Here is a tiny trained network, its code and every weight. The questions are about switching its units off for an input and a target symbol, where a switched-off unit gives its printed mean instead of its output.

import numpy as np


def w(rows, s, z=0):
    codes = np.array(rows[::2]) - 128.0
    scale = np.full(codes.shape[1], s)
    scale[-1] = z or s
    return codes * scale


def norm(h):
    return h / np.sqrt((h * h).mean(-1, keepdims=True) + 1e-5)


def f(y):
    return np.maximum(y, 0)


def softmax(a):
    e = np.exp(a - a.max(-1, keepdims=True))
    return e / e.sum(-1, keepdims=True)


def log_softmax(a):
    a = a - a.max(-1, keepdims=True)
    return a - np.log(np.exp(a).sum(-1, keepdims=True))


def net(x, mask):
    ids = ['Παβεζηλμτφψ'.index(c) for c in x.split()]
    T = len(ids)
    res = E[ids] + P[:T]
    r = norm(res)
    for j in range(2):
        rows = slice(4 * j, 4 * j + 4)
        q, k, v = (r @ M[0][rows].T for M in (Q, K, V))
        z = softmax(np.where(np.tri(T) > 0, q @ k.T / 4**0.5, -1e9)) @ v
        o = O[0][rows]
        res = res + np.where(mask[j], z, o[:, -1]) @ o[:, :-1]
    y = f(norm(res) @ A[0][:, :-1].T + A[0][:, -1])
    res = res + np.where(mask[2:18], y, B[0][:, -1]) @ B[0][:, :-1]
    return log_softmax(norm(res)[-1] @ U[:, :-1].T + U[:, -1])


Q, K, V, O, A, B = {}, {}, {}, {}, {}, {}
E = w([
[94,44,98,84],'Π',
[246,94,78,135],'α',
[57,163,178,125],'β',
[112,157,121,204],'ε',
[168,148,165,146],'ζ',
[155,141,182,104],'η',
[192,162,101,124],'λ',
[129,104,197,133],'μ',
[83,72,146,169],'τ',
[172,100,3,73],'φ',
[167,73,131,137],'ψ',
],0.018)
P = w([
[119,207,99,132],'0',
[120,31,165,161],'1',
[123,219,81,130],'2',
[121,35,156,157],'3',
[132,231,69,133],'4',
[119,44,165,157],'5',
[121,235,55,136],'6',
[114,41,166,158],'7',
[122,249,49,143],'8',
[121,40,170,156],'9',
[122,253,41,146],'10',
[118,38,167,161],'11',
],0.0054)
Q[0] = w([
[140,129,228,69],'h1',
[250,128,200,140],'h1',
[179,108,128,197],'h1',
[163,94,149,121],'h1',
[126,132,67,113],'h2',
[115,69,206,64],'h2',
[118,180,19,141],'h2',
[98,127,55,117],'h2',
],0.012)
K[0] = w([
[106,141,236,15],'h1',
[254,81,127,134],'h1',
[208,66,142,147],'h1',
[117,77,140,29],'h1',
[92,150,88,169],'h2',
[28,139,76,182],'h2',
[102,122,8,122],'h2',
[136,169,39,136],'h2',
],0.011)
V[0] = w([
[217,59,214,37],'h1',
[143,139,127,193],'h1',
[138,130,159,254],'h1',
[137,118,160,183],'h1',
[131,181,204,179],'h2',
[166,225,189,112],'h2',
[98,62,109,220],'h2',
[197,54,92,164],'h2',
],0.0073)
O[0] = w([
[79,134,124,169,94],'h1',
[126,1,110,150,191],'h1',
[79,129,86,129,253],'h1',
[212,215,129,105,189],'h1',
[129,207,221,208,170],'h2',
[84,96,95,101,135],'h2',
[72,116,136,138,175],'h2',
[151,172,153,131,186],'h2',
],0.0047,0.0053)
A[0] = w([
[108,146,126,209,255],'n1',
[78,185,154,100,135],'n2',
[154,80,150,102,59],'n3',
[166,10,168,70,109],'n4',
[185,185,144,132,94],'n5',
[133,184,23,182,160],'n6',
[169,142,137,127,195],'n7',
[186,142,92,174,77],'n8',
[99,195,68,95,154],'n9',
[107,177,95,50,143],'n10',
[55,79,165,131,125],'n11',
[113,128,114,112,135],'n12',
[163,87,124,202,121],'n13',
[66,199,158,113,86],'n14',
[135,100,125,216,67],'n15',
[148,178,110,101,156],'n16',
],0.013,0.0077)
B[0] = w([
[152,95,54,83,250],'n1',
[164,166,127,161,144],'n2',
[120,129,73,192,131],'n3',
[94,206,146,139,155],'n4',
[85,132,144,96,151],'n5',
[89,163,91,119,205],'n6',
[109,53,56,112,167],'n7',
[111,211,157,102,163],'n8',
[129,60,105,179,153],'n9',
[92,60,254,254,140],'n10',
[150,160,104,95,169],'n11',
[152,133,143,143,131],'n12',
[158,135,212,140,187],'n13',
[145,132,146,159,144],'n14',
[79,156,145,160,174],'n15',
[109,139,224,64,151],'n16',
],0.0085,0.015)
U = w([
[58,123,161,67,76],'Π',
[249,151,120,171,81],'α',
[149,242,176,134,80],'β',
[123,164,88,215,124],'ε',
[186,35,140,139,202],'ζ',
[216,117,151,75,202],'η',
[139,163,169,15,105],'λ',
[136,123,224,93,253],'μ',
[46,53,181,148,84],'τ',
[145,62,98,102,118],'φ',
[156,149,184,213,199],'ψ',
],0.013,0.0039)

Each question gives the input, a string of symbols that net reads in full, and the target symbol t.
The units are the heads (4 rows each of Q, K, V and O) and the neurons (one row each of A and B). Each row of codes is followed by its name. A weight is (code - 128) times the scale printed after its matrix; where a second scale follows, it is the last column's (O, A, B and U).
mask holds one flag per unit, heads first, then neurons. A switched-off unit (its flag False) gives its mean, the last column of its rows in O or B, instead of its output. The means were averaged over made-up inputs and are rounded, as every weight is.
A unit's drop is (log p(t) with every unit on - log p(t) with that unit switched off) / (log p(t) with every unit on - log p(t) with every unit switched off).
The circuit of an input: a set's keep is (log p(t) with only the set's units on - log p(t) with every unit switched off) / (log p(t) with every unit on - log p(t) with every unit switched off). Starting from the 12 units with the biggest drops (on a tie, the unit counted first), units are removed one at a time, each time the one whose removal leaves the highest keep (on an exact tie, the one counted first), for as long as the keep stays at least 0.8.
circuit, biggest first: the units of the circuit, biggest drop first
most important unit: the unit with the biggest drop
top k neurons: the k neurons with the biggest drops, biggest first
heads that matter: for each layer, one digit per head in row order, 1 if its drop is at least 0.15 and else 0, layers parted by /
drop of u: that unit's drop, to one decimal
input τ ε λ β λ τ μ, target α: top 2 neurons : (n2, n6)
input ε η Π, target τ: circuit, biggest first : (n10, n1)
input τ τ η φ τ ζ, target ζ: most important unit : n6
input η τ ε β Π ε ε α τ, target φ: circuit, biggest first : (n4, n1)
input ε ψ η β, target β: circuit, biggest first : (n2, n14, n11)
input ζ ε ψ, target β: top 4 neurons : (n8, n13, n15, n9)
input ψ ε ε ε ψ β ζ, target λ: top 3 neurons : (n16, n5, n15)
input τ ε τ τ λ, target Π: top 2 neurons : (n16, n10)
input ζ ε ψ η ε ζ β λ τ β, target β: heads that matter : 00
input ζ ε ζ ζ η, target μ: top 3 neurons : (n16, n5, n6)
input α ε ε ε η φ τ ψ ε α ε ψ, target ψ: drop of n4 : 0.4
input τ ε ε ε ε ε λ ε τ η, target η: drop of n13 : 0.4
input ε β μ λ λ, target Π: drop of h2 : 0.0
input ζ ε λ λ, target λ: most important unit : n8
input ζ ψ ψ τ ζ β ε ζ ψ ζ η, target μ: drop of n5 : 0.4
